In the rows, zero is written as 128.
Each row has a class, written as a number after it.
[159  92 116  90 130 126 144 128 177 172 166 131 114 138 109 140 116  51
 118 140 130 141 119 106 124 158 146 192  65 123  93 109 121 144 150 108
  92 123 171 109 147] => 2
[145 128 118 135 107  78 186 141  92 136 115 135 154  93 117 143 146 161
 184 111 147 118 136  85 123 147 148 182 101  93 167 144 104 112 138 155
  96 134 127 104 137] => 1
[144 105 125  72 142 102 152 142 170 159 161 131 159 110  84 155 116  44
 133 140 113 132 119 117 110 160 141 196  76 112  85 100  97 148 143 110
  84 115 180 100 168] => 4
[127 142 115 167  98  69 195 140  90 137 122 147 164  96 120 151 156 175
 193 128 162 106 149  98 122 155 143 176 104  97 153 131 103 126 114 158
 103 129 120  91 139] => 8
[135 125 107 144 116  79 184 133  91 151 126 145 147  89 127 144 160 186
 189 106 140 116 161  91 113 149 142 180 114  99 154 131 101 118 111 148
 106 126 132  95 144] => 10
[145 141 111 135 131  80 183 145 116 133 115 141 154  88 112 150 145 181
 174 117 162 116 128  91 109 144 136 178 140 106 152 135  94 128 122 146
  87 122 158 119 136] => 5
[150 137 129 128 112  44 178 143 108 141 111 147 134  89 118 153 159 212
 193 115 142  98 118  96 143 159 146 173 104  93 154 153 117 131 130 147
  88 123 156 123 131] => 6
[124 132 110 166 166 160 150 169 163 103 103 135 104 144 100 108 138  93
 146  45 127 153 133 130 119 173 161 163  84 162 152 131 162 159 128 107
 128 124 135 124  55] => 11
[146 106 116  72 158 114 151 136 177 173 157 123 130 126  93 152 106  50
 126 150 122 129 113 119 116 168 136 202  80 148  87 100  99 138 145 108
  85 120 173 103 160] => 5
[151 135 109 144 102  63 178 149 116 125 103 170 141  97 128 120 160 199
 183 102 152 117 148  89 114 154 136 179 102  85 164 132 111 128 119 147
  99 128 138 100 127] => 9
[151 141 101 145 143 147 155 165 145 113  90 143  86 161 124  89 161 133
 157  55 149 146 114 135  89 196 138 152  72 165 180 118 199 177 109 109
 147 124 153 133  49] => 7
[151 118 130  82 136 109 153 139 169 150 168 123 141 120 111 161 109  82
 118 146 133 136 118 128 129 143 138 207  80 137  93 105  94 129 132 116
  71 115 172 102 161] => 6
[133 128 109 142 147 164 144 172 172  90 115 149 101 155 107 111 157  95
 152  65 109 169 123 123  89 199 155 160  84 162 147 116 150 161 121 103
 132 106 138 112  48] => 4
[148 135 112 132 120  63 174 149 115 156 122 154 153  95 113 118 165 196
 171  90 144 125 135  81 123 160 155 178 123 101 151 131 121 131 133 135
  83 110 133 122 119] => 0
[154 109 119 102 145 103 150 129 152 158 165 132 163 108  99 126 127  71
 134 157 123 135 117 111 152 145 165 200  52 128  98 113  95 156 160 115
 110 117 159 116 159] => 0
[129 137 100 173 157 175 156 168 156 103 105 131 107 157 103 114 141  99
 143  64 124 155 125 136  95 176 149 155  79 175 162 118 161 158 114 104
 121 113 136 123  51] => 7
[142 108 119  82 133  95 149 133 169 155 161 130 156 117  97 155 114  73
 130 161 120 137 113 118 135 148 138 203  60 119  88 113 100 143 129 116
  79 137 183 113 157] => 6
[137 108 108 109 127 102 164 144 153 157 154 141 175 116  88 142 114  68
 139 156 151 130 131 122 137 159 154 211  57 141 107 104 108 151 149 137
 115 134 151 125 168] => 3
[126 145  94 180 142 155 169 176 150  98 102 129 124 146  92 111 136 102
 150  81 146 144 121 146  95 184 134 157  67 149 170 118 175 162 110 116
 130 125 152 137  70] => 7
[123 146 100 167 127 151 161 183 162 113 114 133 117 154 123 124 150 118
 151  78 155 168 135 146  92 204 144 163  95 174 160 117 167 152 102 114
 138 120 142 132  72] => 3
[154  90 113 101 127 124 149 140 169 146 152 128 157 118  91 127 105  71
 122 161 114 161 117  96 138 139 165 181  57 118 100 124  97 151 156 117
  95 145 167 137 135] => 2
[115 132  89 172 136 152 166 164 158  85 122 129 135 142  99 118 148  86
 157  90 143 158 140 155  74 202 136 156  65 141 162 114 164 168 104 114
 155 125 153 128  79] => 4
[142 119 108 155 158 161 153 173 150 120 107 147  75 151 122 113 145 117
 157  51  96 171 133 113  91 196 151 150  92 159 144 119 162 162 130 103
 136 110 129 122  44] => 10
[125 142  96 158 158 136 166 172 154  98 104 123 105 155 100 104 145 112
 170  90 134 152 110 125  80 213 129 144  83 154 158 131 174 165 109 117
 152 137 157 143  61] => 5
[146 118 128  78 146  97 142 141 163 164 157 133 150 109  96 147 123  78
 127 132 124 145 112 105 134 153 150 194  79 129  87 105 102 151 145 101
  83 105 162 106 164] => 0
[139 123  96 151 144 153 165 163 148  93 102 147 110 151 108  87 162 126
 167  67 120 167 130 119  81 207 153 155  77 148 170 127 177 191 121 111
 163 127 147 137  35] => 4
[166 102 114  84 135 125 153 139 174 188 166 121 136 130 116 130 106  34
 123 156 121 151 113 128 129 161 148 212  73 135 105 107 112 126 168 117
  94 127 167 110 134] => 1
[129 136 123 167 143 163 166 169 149 121 123 115  98 165 140 126 146 120
 149  59 119 171 130 148 100 190 156 161  87 162 150 116 163 142 119  98
 119 100 116 110  64] => 8
[126 140 100 151 167 147 164 166 152  90 109 111 101 151 103 115 138 117
 168  76 141 160 113 130  85 207 134 156  83 164 167 134 165 164 108 113
 146 127 153 136  67] => 5
[138 129 111 153 132 154 155 166 149 109 101 129  84 161 133  97 153 136
 172  65 132 175 128 137 105 205 149 147  78 165 174 128 187 174 114 109
 149 122 125 124  43] => 8
[112 141 100 166 128 142 160 178 161 104 116 112 110 148 121 124 144 103
 162  70 155 158 134 158  87 203 134 151  96 178 167 126 170 150  92 117
 144 125 141 129  78] => 3
[136  97 120  73 140  90 151 141 167 155 163 128 184 106  79 150 119  36
 136 151 116 133 111 114  95 158 140 190  72 100  77 110  96 151 136 118
  92 143 193 117 168] => 4
[163 107 122  56 137 100 139 145 182 159 152 128 125 114 114 150 108  75
 135 137 119 151 112 119 118 151 133 192  75 120  92 109 102 131 134 109
  80 111 180  93 181] => 9
[145 112 121  82 132  79 148 146 174 148 157 129 157 110  93 147 113  46
 142 166 133 128 114 119 110 158 118 197  52  98  96 120  93 134 128 126
  87 146 185 104 179] => 9
[150 131 107 127 147 150 158 156 148  91  97 127  69 156 141  82 160 155
 167  57 141 161 114 126  89 201 144 148  81 173 180 129 183 177 113 105
 172 123 153 131  57] => 5
[135 121 117 146 123  73 172 142 113 122 126 168 169 105 104 124 162 170
 181  86 146 109 137  94 113 157 153 183 111  85 141 128 111 149 129 145
  99 115 144 111 128] => 4
[150 125 101 144 131 154 153 167 150 104  90 143  98 153 121  87 149 113
 164  66 130 186 122 112  90 205 152 159  64 149 180 134 192 177 137 115
 162 141 140 137  24] => 1
[141 137 128 119 127  65 193 140 117 140 110 126 127  95 114 158 175 197
 193 130 139  94 115  89 123 156 143 177  99  93 152 138 109 117 136 137
  99 118 151 114 148] => 5
[153 147 102 159 119  72 194 152 109 142 110 153 155  94 108 148 149 173
 172 108 177 107 140  89 102 143 134 169 128 103 163 133 118 134 119 146
  74 126 170 128 106] => 7
[132 133 106 152 118  72 175 150 113 144 124 151 158  96 103 125 159 191
 175 102 131 119 133  88 133 160 160 182 117  99 149 134 104 124 129 140
  89 105 115 111 127] => 0
[115 142  98 170 135 160 165 170 149  73 119 135 139 145 105 113 147  91
 147  88 135 160 141 144  75 195 142 155  78 154 160 118 142 161  99 115
 144 128 145 118  67] => 4
[132 104 126  67 128  82 146 142 170 173 159 123 153 117  93 163 111  54
 133 139 137 134 130 117 101 167 130 199  88 133  93 112 107 147 126 122
  88 138 171 113 160] => 3
[137 133 115 165  99  69 199 141  92 135 130 131 149  96 127 148 153 177
 199 123 159 106 152 101 132 150 146 169 101  98 163 138 102 115 118 158
  93 120 121  93 141] => 8
[153 109 116  77 146 104 145 141 172 169 149 125 137 110 105 138  97  64
 124 118 131 130 135 120 136 137 150 199  92 125 100 107 102 137 133 114
  82 119 172  96 158] => 11
[141 134 108 139 123  77 187 154 118 138 110 145 153  99 111 133 160 202
 179 106 157 117 130  96 110 157 144 179 117  96 157 125 112 119 121 142
  91 125 148 121 140] => 5
[134 139 111 154 120  61 187 142 102 137 114 145 158  87 110 142 150 165
 180 114 164  83 152  94 135 140 148 186 105  89 161 141  90 120 115 153
  96 139 136  99 141] => 11
[127 138 116 151 110  71 189 151 117 136 116 146 156  98 109 148 157 185
 181  98 172 117 156 101 123 144 142 178 136 112 154 130 121 134 122 151
  87 123 138 126 122] => 3
[161  93 112  83 137 119 141 133 174 173 158 145 140 125 106 129 111  69
 122 148 112 140 113 115 141 152 151 209  73 140  90 112 108 156 145 114
  86 133 181 110 138] => 6
[144 128 112 143 121  80 186 140 107 143 129 145 140  86 132 144 154 185
 179  92 153 133 156  97 101 140 136 178 133 105 150 128 106 131 117 140
  97 122 149 112 121] => 10
[143 144 116 134 122  76 191 139 105 131 118 139 129  98 119 149 166 189
 187 125 159  99 133  92 115 159 140 178 114 111 155 134  97 117 119 147
 102 119 152  94 148] => 5
[137 130 129 106 110  52 179 150 113 163 106 133 127  98 116 168 163 203
 193 104 141 102 122  97 122 171 148 180 124 102 151 142 126 126 132 145
 101 116 133 125 145] => 3
[130 110 116  78 129  95 151 138 168 155 165 122 178 109  88 152 121  36
 133 170 115 126 113 127 108 158 132 191  75 101  87 107  86 132 127 118
  92 140 182 107 172] => 4
[143 143 101 150 116  74 186 145 109 130 112 156 146  86 110 155 140 174
 180 109 161 122 153  94 112 146 130 176 128  96 155 139 101 118 119 153
  78 122 146 102 140] => 9
[126 155  97 162 153 134 165 169 154  97 107 126 101 147 101 105 128 101
 167  76 133 165 123 154  88 208 119 162  78 144 165 135 176 163 109 120
 143 129 153 131  63] => 9
[144 128 115 165  99  75 179 152 117 148 117 157 154 106 126 121 153 182
 190 105 152 120 148  87 136 154 147 174 118  85 153 130 130 135 123 147
  89 118 132 103 107] => 8
[156 104 105 101 135 117 148 145 156 150 134 147 161 112  80 136 110  61
 136 160 138 121 107  98 136 144 142 191  56 123 110 112 111 163 142 125
 100 133 180 118 154] => 7
[135 141 112 163 158 168 160 171 156 108 101 138  95 160 109 115 146 108
 139  54 120 153 118 130  91 179 146 158  86 171 153 115 165 168 120  96
 116 109 143 122  46] => 7
[138 137 108 166 155 146 159 173 138 114 112 121 116 158 104 105 127  97
 157  77 128 177 121 136  71 203 137 141  88 141 166 134 186 165 132 129
 158 131 135 150  52] => 1
[129 139 119 145 121  65 193 137  98 127 112 135 148  89 106 155 152 175
 179 116 155  83 159  96 142 134 155 187  90  88 160 136  88 111 121 149
  92 129 125  94 152] => 11
[139 110 107 103 122 105 153 149 163 159 144 139 166 112  90 145 113  70
 142 162 139 139 123 125 149 157 155 201  65 136 102 106 106 150 146 128
 116 135 162 127 163] => 3
[152  98 110 112 140 108 158 139 156 159 154 143 153 104  95 126 117  68
 153 156 117 139 135 112 144 148 147 204  49 114 104 106  95 153 151 125
 113 132 164 110 145] => 10
[136 140 108 146 126  71 180 147 122 139 107 144 153  81 101 147 141 167
 175 108 160 110 152  97 138 135 150 176 121  96 157 140 105 128 125 144
  85 134 150 118 121] => 11
[152  99 130  78 131  89 157 138 167 160 159 118 152 125  92 138 113  63
 127 152 126 137 113 100 113 154 143 192  47 101  94 115 104 151 142 116
  86 148 173 125 155] => 2
[137 134 116 144 164 163 154 163 157  89 105 130  87 155 114 107 147 122
 153  62 119 157 111 129 108 190 153 161  71 171 158 125 156 160 130 104
 138 109 140 123  69] => 5
[150 102 106  93 144 103 151 133 161 158 145 141 155 104  80 121 100  43
 133 148 134 122 139 106 148 140 158 203  56 122 102 115 108 154 151 131
 110 145 171 109 148] => 11
[132 141  97 162 131 155 162 169 149 109 112 116 124 149 125 108 131  94
 151  87 142 181 127 150  78 206 141 164  72 157 179 128 171 154 116 116
 153 138 143 133  56] => 1
[144  97 118  83 144 109 155 136 171 159 165 138 155 129  90 145 123  42
 129 154 119 124 128 117 117 166 146 206  64 118  86  95  97 146 148 110
  90 124 169 103 150] => 4
[150 135  95 151 134 145 155 168 155  95  93 155  76 151 125  83 146 117
 167  65 131 164 128 123  98 205 134 156  71 151 170 133 183 172 117 115
 153 126 151 115  53] => 9
[128 137 114 145 104  62 195 144 100 142 118 149 150 104 117 168 161 186
 183 121 170 101 154  94 119 167 149 187 108 120 154 132 104 127 119 152
 101 125 128 110 143] => 3
[143 104 122  76 119  82 149 143 164 162 160 112 156 118  93 143 107  57
 129 150 118 137 111 104 110 160 139 179  61  93  92 122 102 126 127 120
  78 150 180 118 167] => 2
[138 138 113 147 118  73 191 148 113 114 122 154 157  91 100 142 157 160
 181 104 143 113 138  98 107 152 142 174 124  86 148 134  97 138 128 148
  89 118 153 113 114] => 4
[123 128 107 165 143 142 166 167 136 121 108 114 116 152 113 110 139 115
 173  64 122 173 123 131  90 205 141 145  88 138 159 142 192 174 108 112
 140 136 145 137  55] => 8
[148 106 121  91 139 108 136 134 160 163 153 135 161  99  94 146 131  73
 133 165 116 140 101 114 151 152 166 190  53 129  94 120  95 156 160 108
 112 121 166 122 173] => 0
[127 110 103 149 155 173 144 161 170  95 122 138 106 153 108 108 145  90
 151  53 101 170 135 118  84 188 157 158  94 161 148 120 152 169 121  99
 134 104 132 110  49] => 4
[128 129 112 155 143 164 157 176 164 100 106 129  92 163 122 115 146 118
 154  57 127 166 138 137 112 189 159 164  86 188 157 116 158 165 121 103
 135 111 122 123  56] => 3
[145 136 121 148 109  77 180 148 106 139 109 147 170 101 117 125 146 183
 174 101 152 131 141  97 135 146 152 187 106  82 166 134 126 122 145 148
  90 129 133 125 113] => 1
[146 102 128  80 148 102 148 146 163 165 154 125 145 112 108 139 117  73
 144 125 113 143 113 122 130 146 134 196  71 111  87  99 106 148 136 106
  94 127 175 111 169] => 10
[140 132 110 153  99  86 177 144 126 133 115 145 150  97 115 140 147 195
 167 118 146 137 143  87 114 140 151 159 126  91 149 143 107 143 118 139
  83 128 153 125 112] => 2
[146 126 103 151 128 157 154 162 169  97 104 130  80 162 129  89 158 138
 153  69 133 181 123 124  89 191 155 144  65 155 169 126 182 178 115 103
 153 127 142 141  40] => 2
[149 115 118  76 141  94 156 142 162 178 150 117 155 114  92 159 112  63
 128 142 137 118 105 123 116 143 129 192  73 110  96  98 121 133 133 113
  73 122 188 117 179] => 7
[114 141  94 158 147 149 165 177 155 130 108 120 117 164 110 117 139 128
 155  70 139 177 127 153  81 217 142 165 109 174 158 123 187 174 103 112
 148 129 140 157  57] => 3
[121 151  97 170 144 142 161 171 158 106 113 120 125 135 114 119 138  99
 147  78 166 152 145 158  94 184 140 160  77 152 172 123 159 147  94 115
 141 137 153 125  83] => 11
[115 129  90 193 144 142 172 177 143 110 116 104 127 144  92 112 120  89
 187  82 130 164 118 144 107 210 138 147  78 137 165 145 185 161 113 127
 141 131 137 142  63] => 8
[142 125 101 152 126 153 160 165 161  94 105 124  80 160 122  84 148 127
 155  60 126 173 125 123  85 197 148 144  65 148 176 133 183 175 111 111
 149 130 139 138  41] => 2
[137 133 108 162 155 164 154 168 158 106  93 141 103 159 107 112 149 105
 143  65 125 149 119 129  96 176 145 155  71 159 157 119 172 179 120  98
 123 122 152 134  45] => 7
